Each row has a hidden trait or not; one of two labels after the row says which. A new part has a new trait and new labels.
[-34  -1 -21  -7   2 -22   4  19   4  -1  63   3  15 -16  -1  -8  -2  -7
   4 -10   4  12  11  20  -7  -1 -28  -6   0  -4  10 -25  -6   0  -6   3
   3  -9  -2   4   8  10  12   3  -1  -8   6  27   2   3   7   7  18 -18
   6   5   7  -9 -15 -32  -2   7  -3 -24   5  14   9   9  22  -1  25   9
  -6  10  -1]	K
[-21  -1   7  -7   4  -7  -4   9  -1  -2  29  -3   5   4  -7  -2   1   1
   1   1   4 -10 -45   2  -6   0 -26  -1   5  -7   3   0  -9   0  -2   1
   0  -7   0   1  -3  15   3  -2   0  -4  10  14   0 -14   1  -1  11  -8
  11   2  -6   0 -11  -2   1   4   0  -4   5  -8  12  11  -8   1  23   2
   3   0  -2]	K
[ -7 -11  20   4   1  17   3 -15 -14   0 -49   2 -28 -13 -24  -7  -2   2
  -6  -7   2   7   6   2  -4   4  -1  -4  13   2  -3 -17  -3   1  -5  -2
  -1   0  -1  -8   3  -3  10 -10  -3  -5   8  13  -7  -5   5  -6  -2  14
   9   3  -1  -5  -2  26   2   2  -5 -33   1  -8  10  -1 -42   1  30   1
  17   3  -7]	A
[ -6   1  31   5   0  22   1 -23 -12  -2   1   4 -36 -23 -20  -3   0   3
  -8  -5   1   3 -34   2   2   0   1  -4  14   6   2 -11  -3   2  -4  -3
   0   1   0  -8  -1  -3  10  -3  -3  -1   0  11  -7  -2   5   3 -15  15
   9   3   2   2  -1  20   1   1  -2 -33   5  -7   6   1 -38   1  24   1
  23  -3  -8]	K
[-23   0 -14  -8   3 -20  -2  18   0   0  12   4  16  -2   3  -4  -2  -3
   2 -11   4  -7  12  18  -7  -1  -3  -2  -1  -6   7 -12   2   0  -2   2
   3  -8  -1   6  -3  12  10 -17  -1  -3   9  20   2   3   4   4  16 -14
   5   3  -3  -9 -12 -27  -2   2  -2 -13   6   2   0   9  26  -4  18   5
   4   7  -1]	K
[  1   0  29   6   0  22   6 -19   0  -2   4   3 -34  -1 -22  -6   0   0
   1  -4   0  10 -35   3   2   3   8  -1  14   8   2  -6   1   0  -4  -4
  -1   3   1  -8   0  -8   1  -3  -3  -5   3   8  -9   1   5  -5  -1  17
   6   2   4   3  -2  24   2  -1  -4 -21   3  -7   5  -1 -50   1  17   1
  22  -3  -8]	K
[  1   7 -21   1  -3  -9   3  -1   3   0  20   3   7 -11   8   1   3  -4
   1   9  -1  13  55   2   1  -1  12  -2 -12   5   3   2   0  -1   0   2
  -3   0   0   1   8  -5   6  13   2  -2  -1   6   3  15   1   5   2  -7
 -11   1   4   3   3  -7  -2   0  -2  -7  -1   7 -11  -8  16   1 -13   3
   1   5   4]	K
[ 12  -3   8   6   0  23   9 -24  -8  -2 -51   6 -33  -1  -6  -4   0   1
  -6  -1  -3  11  56 -11   3   3  19  -2   1   7   2   4   9   1  -3   0
  -1  -1   1  -7 -16 -16  10  21   0  -1  -3   2  -3  16   2  -1  -3   0
  -6   1   1   0   8  13   0  -2  -4  -6  -2   0   0  -7  -3   2  -3   2
   3   1  -1]	K
[-14  -4  -2  -1   5 -16  -8  23   2   0  28 -11  27  14  -5   3  -4   2
  -2 -14   4 -16 -63  13   0  -1 -23   6   8 -12 -12   9 -11  -1   3   1
   4  -6  -1   0   1   3 -17  -3  -2   2   3 -10  -1 -20  -5  -4  10  -8
  11  -1 -10   0  -6   2   2   0   3  10   1 -10   0  12  18  -9  17  -5
  -5  -4   1]	A
[ 10  -1  -2   7   0  19   1 -24  -8  -1  -6   8  -1 -22  -1  -1   2   0
  -2   9  -3  12   5 -11   2   2  20  -4  -4   8   2   3   8   0  -2  -1
  -3   2   1  -5 -16 -19  13  19   1   0  -3   2   1   1   0   0 -14  15
  -6   0   4   2   7   9   0   1   0   1  -2   5 -11 -10 -25   1 -11   0
  23   0   0]	A
[ -4  -8  12   1   0  20   7 -28 -14  -4 -47   6  -4 -22 -19  -6   0   0
   2   2  -1   4  43   0  -1   4  10  -5  12   7   0  -5   2   0  -5  -2
   1   1   0  -9 -28  -3  15   6  -2  -5   5   6  -6   1   2  -5 -14  16
   3   2   5   0   3  20   1  -1  -7  -8   3  -2   1  -4 -44   1  17   2
  32   1  -5]	A
[ -7   7 -27   1   1 -19   1  21   5   0  45  -2  11   7  11   2   0  -3
   1  -2   2  -3   1   4  -2  -1   0   2  -7  -5   3  -3   0  -1   1   0
   0  -4  -1   0  17   7  -4   5   2  -1  -1   4  -1  -5  -1   3   1 -12
  -5   1  -2  -1  -7 -19  -2   4   0   1   0   5  -2   2  25  -2  -5   2
  -9   6   0]	K
[  1   6 -29   0  -3 -15   3  -1   5   0  39   7 -12 -12  10   1   3  -5
   2   6  -2   7  51  -6   0  -1  -1  -3 -10   3   4   0   6  -1  -1   2
  -2   0  -1   6   2  -6   7  12   0  -3  -1   8   3   9   2   6   1   4
 -10   1   4   3  -2 -23  -3   2  -3   1   2   9   0  -6  20   3 -12   4
  -6   8   5]	K
[-20 -10  15   5   2  24   4 -16  -1  -3 -50   5 -22 -13 -22  -7  -2   1
  -4   0   1   5 -19   9  -4   3  -2  -4   7   2  -4 -15  -4   1  -1  -3
   4  -1  -2 -10 -28  -6  12  -8   0  -4   1  11  -8   0   0  -7   0  13
  11   1  -3  -6   0  23   1  -1  -6 -19   4   0   9   3 -40   0   3  -1
  26  -3  -5]	A
[ -1 -11  -3   5   0   0   0  -9   0  -3   2   0 -19  -5   0  -1   0   2
  -5   0   1  -1  -3  -1  -1   3   2   0  14  -3  -7  -9   0   1   0  -1
   4   0  -2   1 -24   1  -3 -12   0  -2  -1   7  -8   0  -2  -8 -12   9
  12   1   0  -8  -2  30   0  -3  -5 -21   4  -8  11   3 -42   0  26  -2
   0  -4  -6]	A
[  9   7 -32   2  -4 -22   2   2   2   0  44   4  25 -13  -1   1   3  -2
   1   1  -3   9  58 -12   3  -2  23  -1 -12   6   6   4   8  -1   0   0
  -3   2  -1   2  10  -8   5   0   3  -2   5   7   2  14   1   4   8  -1
   1   0   6   3  -2 -21  -1   3  -1  -4   2   9   0   1  29   2 -14   4
 -10   4   3]	A
[-15 -12  27  -2   5   9  -2   4 -14  -3   1  -3  -7   1   0   2  -3   1
   0 -13   3 -10  -6  -2  -6   2 -13   1  14   0  -7   2 -10   1  -2  -1
   3  -4  -2  -4 -17  12  -3 -19  -4  -3   7   8  -5 -16   2  -7   2   5
   9   2  -8  -7  -4  18   0   0  -3 -18  -1  -8  12   0 -21  -5  21  -2
  -3  -5  -5]	A
[-12 -14   1   2   3  17   1   3   0  -3 -63   0 -25  -5   3  -6  -3   4
  -4 -12   3  -2 -51  11  -4   4 -16  -3  14  -2  -6 -12  -9   0   0  -3
   0   0  -2   0 -25   1   5 -17  -4  -3  -1  11  -7  -8   3  -8  -8   0
   0   1  -5   1  -2  24   3   0  -5   2   3   1   1   7 -37   0  26  -2
  -5  -5   0]	A
[ -6  -9  -3   5   0   0   3 -15 -14  -3   3   4 -33 -25 -25  -7  -1   3
  -6   1   1   6 -35   8  -1   2   0  -2  -3   4   5 -11  -5   2  -2  -3
   1   0  -1   2   1  -2   3  -6  -3  -4   4  12   1  -2   1   1 -13  16
  10   3   7   0   0  -3   2   1  -3 -28   4  -7   8   3 -44   3  25   2
   3  -4  -7]	K
[-23  -4   1  -7   4 -12  -4  22  -1  -1   8  -5  15  -3  -4   2  -2  -1
   2 -11   0 -12  -1  13  -7   0   6   2   6   1   0 -11  -8   0  -3   1
   0   1  -3   3   3  14  -3 -18  -2  -2   7  14   1 -14   2  -1  17 -11
   0   2  -6  -8   0 -15   1   2  -2 -14   5   0   0  10   5  -6  19   1
 -14   2  -1]	A
[-10 -10  37   2   2   0   1   3 -12  -3  -2  -2 -24  -9   0  -4   0  -1
  -7 -12   2   3 -55  13  -4   2 -21   0  19  -1   0 -15   1   0  -1  -3
   0  -2  -1  -7 -27 -10   3 -14  -3  -4   6  10  -6 -22   4   1  -9  12
   0   0   1  -3   0   0   0   0  -3 -27   1  -8  10   8 -31  -1   1   0
  12  -5  -1]	K
[-11  -8  38  -1   3   2  -1   1  -7  -2 -25  -6   6   0 -20   1  -3   5
 -10 -12   3   0 -59  13  -1   1  -8   0  18  -4   1  -8  -1   2   1  -3
   2  -3  -1  -7 -15  12  -3 -18  -3  -2   3  10  -1 -12  -1  -5  -2  11
  11   2   1  -3  -3  22   1   1   0 -24  -1 -10  13  10 -24  -2  18   0
  -1  -8  -6]	K
[  5   0  -5   0   0  -1   6 -25  -1  -2 -41   4 -25 -27  -5  -2   0  -2
   1  -2  -3  16  63   1   1   0  20  -6   0   8   3   1   8   0  -2  -1
  -3   0   1  -5 -18 -19  16  -1   1   0   0   5   0  13   1   1   2  12
  -5   1   2   1   6   9  -1   0  -5   2  -2   4  -9 -10 -25   1  -6   2
   5   4  -1]	A
[  9   0 -31   4  -3   0   3  -1   1   1   1   6   5  -5  13   2   2  -3
   1   0  -3  -1  63 -14   3  -1  18  -1 -18   6   1   6   8  -1  -1   1
  -3  -1   1   4   7   1   2  18   2  -2  -2   5   0  -1  -1   5  -3  -7
  -8  -1   2   4   6 -16  -1  -1  -2   7  -2   9 -10  -9   0   2   2   1
  10   4   4]	K
[ -1   6 -30   6  -3   0   8 -21   6   0  13  10  -2 -16  14  -2   2  -5
   3   2  -3  18  61  -9   3  -1  16  -6  -1  10   6  -1   1   0  -2   2
  -4  -2   1   2  -3 -23  12  22   3  -3   4  11   3  15   1   4  -9   0
 -12   3   4   4   3 -21  -1   2  -2  -4  -1   8 -13 -10  21   3  -5   5
   2   9   4]	K
[ -7  -2  -3   6  -3  17   7  -6 -14  -2 -49  10 -32 -31  -2  -3   1  -2
   1   7  -3   6  63  -6   2   1  19  -6  -1   1   5  -7   9   0  -5  -1
  -2   2  -1  -3 -19  -3  17  -3   0  -2   1   8  -2  15   0   0   2  -2
  -6   1   7   4  -2   9  -1  -1  -6  -5   0   4  -6   0 -24   3   2   3
  32   2   0]	A
